Each row has a name. After each piece below comes the name of the row it's from, unless a question asks for something else. Each question is about the rows just above it.

Columns, left to right: B A L Y X
[ 0  8 53 16 42] = Z_328
[-13 -16 -11   5  -1] = Z_741
[-13 -21  -8 -29  -3] = Z_349
[ -8 -28 -21 -13  -3] = Z_809
Put [ -3 -13 -21  -8 -29] back in order: which row is it?  Z_349
Which row holds these entries in another order? [-16 -11   5  -1 -13]  Z_741
Which column holds [ 16   5 -29] top down?  Y
Which row holds these entries in another order? [ -3 -13 -21 -28  -8]  Z_809
Which row holds these entries in another order? [-28 -21 -13  -8  -3]  Z_809

Columns, left to right: C V R P T D W
[ 10  30 -15 -22  -3  19  10] = Z_741
[-11  -9  32 -36  10 -14  14] = Z_628
[ -4  -6 -53   3  19  -8  -5] = Z_809
[  7  15  -3   4 -37  -3  12] = Z_328
[ -3  10 -22 -15  19  30  11] = Z_883
[ 10  11  19 -22  -4  30 -15] = Z_792
[ 11  19 -15  11  30  -3 -22] = Z_652
Put [ 30 -15 -22  -3  19  10  10] back in order: which row is it?  Z_741
Which row holds these entries in another order? [ 30  11  -3  10 -22 -15  19]  Z_883
[ 10 -22 -15  19  30  11  -3] is which row reordered?  Z_883
Put [-22 -15  -3  10  11  19  30] back in order: which row is it?  Z_883
Which row holds [  7  15  -3   4 -37  -3  12]?  Z_328
Which column holds this, read top down? [ 11 -15]  W

Columns, left to right: U F E Z G N Q K
[-14  -9 -49  22  11  10   7  -8] = Z_792
[  7  -9  10  22 -49  11  -8 -14] = Z_858
[ 10 -49  11  -8 -10  22 -14   7] = Z_89
[ 22  15 -31 -16 -10  22 -14   7] = Z_883
Which column holds [22 22 -8] top down?  Z
Which row holds these entries in another order? [-31 -16 -14 -10   7  15  22  22]  Z_883
Put [-49  10  -8  11  22   7 -14 -10] back in order: which row is it?  Z_89
Which row holds these entries in another order? [  7 -14  22 -10 -16 -31  15  22]  Z_883
Which row holds these entries in another order? [  7 -14  22 -10  -8  11 -49  10]  Z_89
Which column holds [  7  -8 -14] top down?  Q
Put [  7 -14  11  -8 -10  22  10 -49] back in order: which row is it?  Z_89

Columns, left to right: kika Komo sipe fak Dotum liro ribo dufed mus
[  9  -6  -1  12  16 -12  -9  10   7] : Z_809
[ -6  -1  -9   8  12 -12  16  10   9] : Z_652
[ -6  -1  -9   8  12 -12   1   5  13] : Z_883
Put [-12  -9  -6  -1   8   9  10  12  16] back in order: which row is it?  Z_652
The row with [ -6  -1  -9   8  12 -12  16  10   9] is  Z_652
Which column holds this, read top down? [10  5]  dufed
[-12  -9  -6  -1   1   5   8  12  13] is which row reordered?  Z_883
[ 9 -6] is in which column, read top down?  kika
Which row holds [  9  -6  -1  12  16 -12  -9  10   7]?  Z_809

Columns, left to right: J H M S
[15 39 13 16] : Z_503
[24 -8 21 24] : Z_809
[-33 -10 -29 -37] : Z_328
[ -7  12 -15 -33] : Z_89
[23 37 23  6] : Z_349
[24 25 21 -8] : Z_858
[38  6 23 23] : Z_741
Which column holds [ 24 -33] top down?  J
Which column holds [-7 23 24 38] top down?  J
Which column holds this, read top down? [-7 23]  J
Which row holds these entries in another order? [23 38  6 23]  Z_741
Which column holds this, read top down? [ 21 -29 -15  23  21  23]  M
[24 21 -8 24] is which row reordered?  Z_809
Which column holds [-15  23  21  23] top down?  M

Columns, left to right: bet rizif Dela lik geka
[ 43 -11   7   7   7] : Z_741
[-16  14   2  -4   3] : Z_349
[ -7 -38   9 -15   5] : Z_792
[26 -2  9 11  9] : Z_89
[ -7  -2  14  27 -12] : Z_883
[ 21  25  -4 -12  -4] : Z_858
[ 14  26 -12  -2  -7] : Z_809
[ 26  -2   9 -10  -3] : Z_628
[-16  14   2  -4  16] : Z_328
Put [ -7  -2 -12  26  14] back in order: which row is it?  Z_809
Which column holds [ 43 -16  -7] top down?  bet

Columns, left to right: puga vapeg Galal Bina Gud vit Vide Botef bomu Bire
[ 13 -42  21  -6 -15 -26  29  30  20  29]  Z_503
[ 37 -19  42  22 -20   9   2   8  -8   9]  Z_809
[ 34  30 -37 -39 -19 -25   3 -28  -6  14]  Z_89
[ -4   1 -32 -12 -12 -15  11  33 -18 -41]  Z_741
[-30 -13  15 -14  23  39 -16 -13  -6  25]  Z_328
[ 37  39 -27 -35  25  11 -10 -35  43 -25]  Z_883
[-14  -1  -2  31  36  18  12  21 -20  18]  Z_491
[-36   7  -3 -42  38  25   8 -25  29 -35]  Z_652
[ 42  -8 -20   9  37  10  22 -19   8   2]  Z_858
[ 11 -24 -28  32  37  10 -12 -35  22   2]  Z_349
[ 13  20 -15  30  -6  21 -26 -42  29  30]  Z_628
Which row holds these entries in another order? [ 30  29 -42 -26  21  -6  30 -15  20  13]  Z_628
[10 21] is in which column, read top down?  vit
[-20   9  37  10  22 -19   8   2  42  -8] is which row reordered?  Z_858

Columns, left to right: Gaku kib Bapi kek miz Pup
[ 26  30  -3   4 -12  -5] -> Z_328
[ 26  30   1   4 -12  -5] -> Z_741
[ -1 -15  -4  40  10   7] -> Z_652
[ 18   2 -16 -16   0  -1] -> Z_883
[ 18 -16   2 -16  -1  -3] -> Z_858
[ -1 -16 -16   2  18  -2] -> Z_503
[ -4 -14  -8  27  -1   3] -> Z_491
[-16   2 -16] is in which column, read top down?  Bapi
Which column holds [  4   4  40 -16] top down?  kek
[ -2  18   2 -16 -16  -1] is which row reordered?  Z_503
[ -4 -16] is in which column, read top down?  Bapi
Put [ -3  -1 -16   2 -16  18] back in order: which row is it?  Z_858

